Here is a tiny trained network, its code and every weight. The questions are about switching its units off for an input and a target symbol, where a switched-off unit gives its printed mean instead of its output.

import numpy as np


def w(rows, s, z=0):
    codes = np.array(rows[::2]) - 128.0
    scale = np.full(codes.shape[1], s)
    scale[-1] = z or s
    return codes * scale


def f(y):
    return y / 2 * (1 + np.tanh(0.7978845608 * (y + 0.044715 * y**3)))


def softmax(a):
    e = np.exp(a - a.max(-1, keepdims=True))
    return e / e.sum(-1, keepdims=True)


def log_softmax(a):
    a = a - a.max(-1, keepdims=True)
    return a - np.log(np.exp(a).sum(-1, keepdims=True))


def net(x, mask):
    ids = ['βγδεζθλμξπστφ'.index(c) for c in x.split()]
    T = len(ids)
    res = E[ids] + P[:T]
    r = res
    for j in range(2):
        rows = slice(2 * j, 2 * j + 2)
        q, k, v = (r @ M[0][rows].T for M in (Q, K, V))
        z = softmax(np.where(np.tri(T) > 0, q @ k.T / 2**0.5, -1e9)) @ v
        o = O[0][rows]
        res = res + np.where(mask[j], z, o[:, -1]) @ o[:, :-1]
    y = f(res @ A[0][:, :-1].T + A[0][:, -1])
    res = res + np.where(mask[2:14], y, B[0][:, -1]) @ B[0][:, :-1]
    return log_softmax(res[-1] @ U[:, :-1].T + U[:, -1])


Q, K, V, O, A, B = {}, {}, {}, {}, {}, {}
E = w([
[203,248,79],'β',
[87,212,172],'γ',
[81,162,157],'δ',
[102,183,199],'ε',
[45,120,86],'ζ',
[42,103,64],'θ',
[48,128,96],'λ',
[78,135,165],'μ',
[85,91,57],'ξ',
[96,95,96],'π',
[70,108,110],'σ',
[37,102,63],'τ',
[137,117,122],'φ',
],0.011)
P = w([
[113,179,77],'0',
[159,61,131],'1',
[89,60,188],'2',
[83,202,94],'3',
[155,57,127],'4',
[89,84,188],'5',
[50,222,101],'6',
[157,63,130],'7',
[94,98,193],'8',
[22,252,110],'9',
[160,70,136],'10',
[97,104,192],'11',
],0.015)
Q[0] = w([
[13,93,187],'h0',
[191,127,180],'h0',
[234,105,92],'h1',
[5,164,132],'h1',
],0.016)
K[0] = w([
[8,123,90],'h0',
[136,69,206],'h0',
[227,35,113],'h1',
[38,214,86],'h1',
],0.016)
V[0] = w([
[2,244,77],'h0',
[103,46,149],'h0',
[154,119,7],'h1',
[106,252,100],'h1',
],0.008)
O[0] = w([
[132,65,94,252],'h0',
[91,176,161,103],'h0',
[251,129,65,141],'h1',
[73,204,61,204],'h1',
],0.011,0.014)
A[0] = w([
[111,204,21,125],'n0',
[106,243,138,153],'n1',
[228,99,87,121],'n2',
[2,165,115,251],'n3',
[94,210,231,69],'n4',
[188,228,117,8],'n5',
[86,106,90,94],'n6',
[104,65,196,252],'n7',
[34,203,49,220],'n8',
[133,154,105,76],'n9',
[5,64,243,85],'n10',
[81,176,170,148],'n11',
],0.0075,0.0043)
B[0] = w([
[136,149,204,217],'n0',
[72,93,34,151],'n1',
[164,159,103,151],'n2',
[211,145,121,223],'n3',
[179,64,156,130],'n4',
[2,52,171,133],'n5',
[81,163,120,167],'n6',
[81,56,171,151],'n7',
[166,135,185,251],'n8',
[122,93,145,132],'n9',
[62,155,225,144],'n10',
[177,56,53,135],'n11',
],0.0081,0.016)
U = w([
[239,205,120,206],'β',
[89,215,146,208],'γ',
[90,136,161,119],'δ',
[112,154,254,51],'ε',
[89,136,82,68],'ζ',
[86,130,64,54],'θ',
[85,139,90,69],'λ',
[46,126,177,190],'μ',
[167,112,111,3],'ξ',
[156,104,156,111],'π',
[100,108,137,115],'σ',
[86,134,58,42],'τ',
[184,129,216,52],'φ',
],0.0093,0.003)

Each question gives the input, a string of symbols that net reads in full, and the target symbol t.
The units are the heads (2 rows each of Q, K, V and O) and the neurons (one row each of A and B). Each row of codes is followed by its name. A weight is (code - 128) times the scale printed after its matrix; where a second scale follows, it is the last column's (O, A, B and U).
mask holds one flag per unit, heads first, then neurons. A switched-off unit (its flag False) gives its mean, the last column of its rows in O or B, instead of its output. The means were averaged over made-up inputs and are rounded, as every weight is.
A unit's drop is (log p(t) with every unit on - log p(t) with that unit switched off) / (log p(t) with every unit on - log p(t) with every unit switched off).
The circuit of an input: a set's keep is (log p(t) with only the set's units on - log p(t) with every unit switched off) / (log p(t) with every unit on - log p(t) with every unit switched off). Starting from the 12 units with the biggest drops (on a tie, the unit counted first), units are removed one at a time, each time the one whose removal leaves the highest keep (on an exact tie, the one counted first), for as long as the keep stays at least 0.8.
units of the circuit, in order: the units of the circuit, biggest drop first
unit that matters most: the unit with the biggest drop
top k neurons: the k neurons with the biggest drops, biggest first
which heads matter: for each layer, one digit per head in row order, 1 if its drop is at least 0.15 and else 0, layers parted by /
drop of u: that unit's drop, to one decimal
input ε τ θ, target ε: unit that matters most	n10
input λ μ φ ξ γ φ φ β μ θ, target β: which heads matter	01
input φ γ ζ ε ε σ, target ε: units of the circuit, in order	(n10; h0)
input τ β ε β, target γ: which heads matter	11
input σ μ π ε τ τ, target ε: which heads matter	01
input π θ γ ε μ ξ ξ β π ζ, target β: units of the circuit, in order	(n3; n8)
input ξ μ λ β θ φ μ μ τ ε, target β: which heads matter	00
input τ ζ β ε τ ε τ π θ β σ σ, target β: units of the circuit, in order	(h1; n3; n8)
input σ θ ζ π, target β: units of the circuit, in order	(n7; n5; h1)
input γ τ ζ β θ β β μ γ, target β: units of the circuit, in order	(n3; h1)
input θ π ζ π π τ θ ε β β σ λ, target β: units of the circuit, in order	(h1; n3; n8)
input π ζ θ ε β ε δ, target β: units of the circuit, in order	(n3; n8)
input π β β θ σ β ε π β β λ τ, target β: units of the circuit, in order	(h1; n3; n8)
input ζ π γ σ γ φ τ, target β: units of the circuit, in order	(n3; n8)
input ε φ φ ε λ θ μ, target β: top 4 neurons	(n3; n8; n7; n5)
input ε σ φ σ μ φ μ ε, target ε: drop of h1	1.3
input β ζ φ μ, target β: drop of n3	0.7
input β ε θ ε ζ β φ, target β: drop of n5	0.2
input ε τ ζ, target ε: drop of n8	0.2
input μ ε γ ε φ φ β ε ζ ε μ, target μ: top neuron	(n8)
input μ μ β μ β μ μ μ, target μ: top neuron	(n3)
input β τ φ μ σ μ δ ζ β ε, target β: top 3 neurons	(n3; n8; n11)
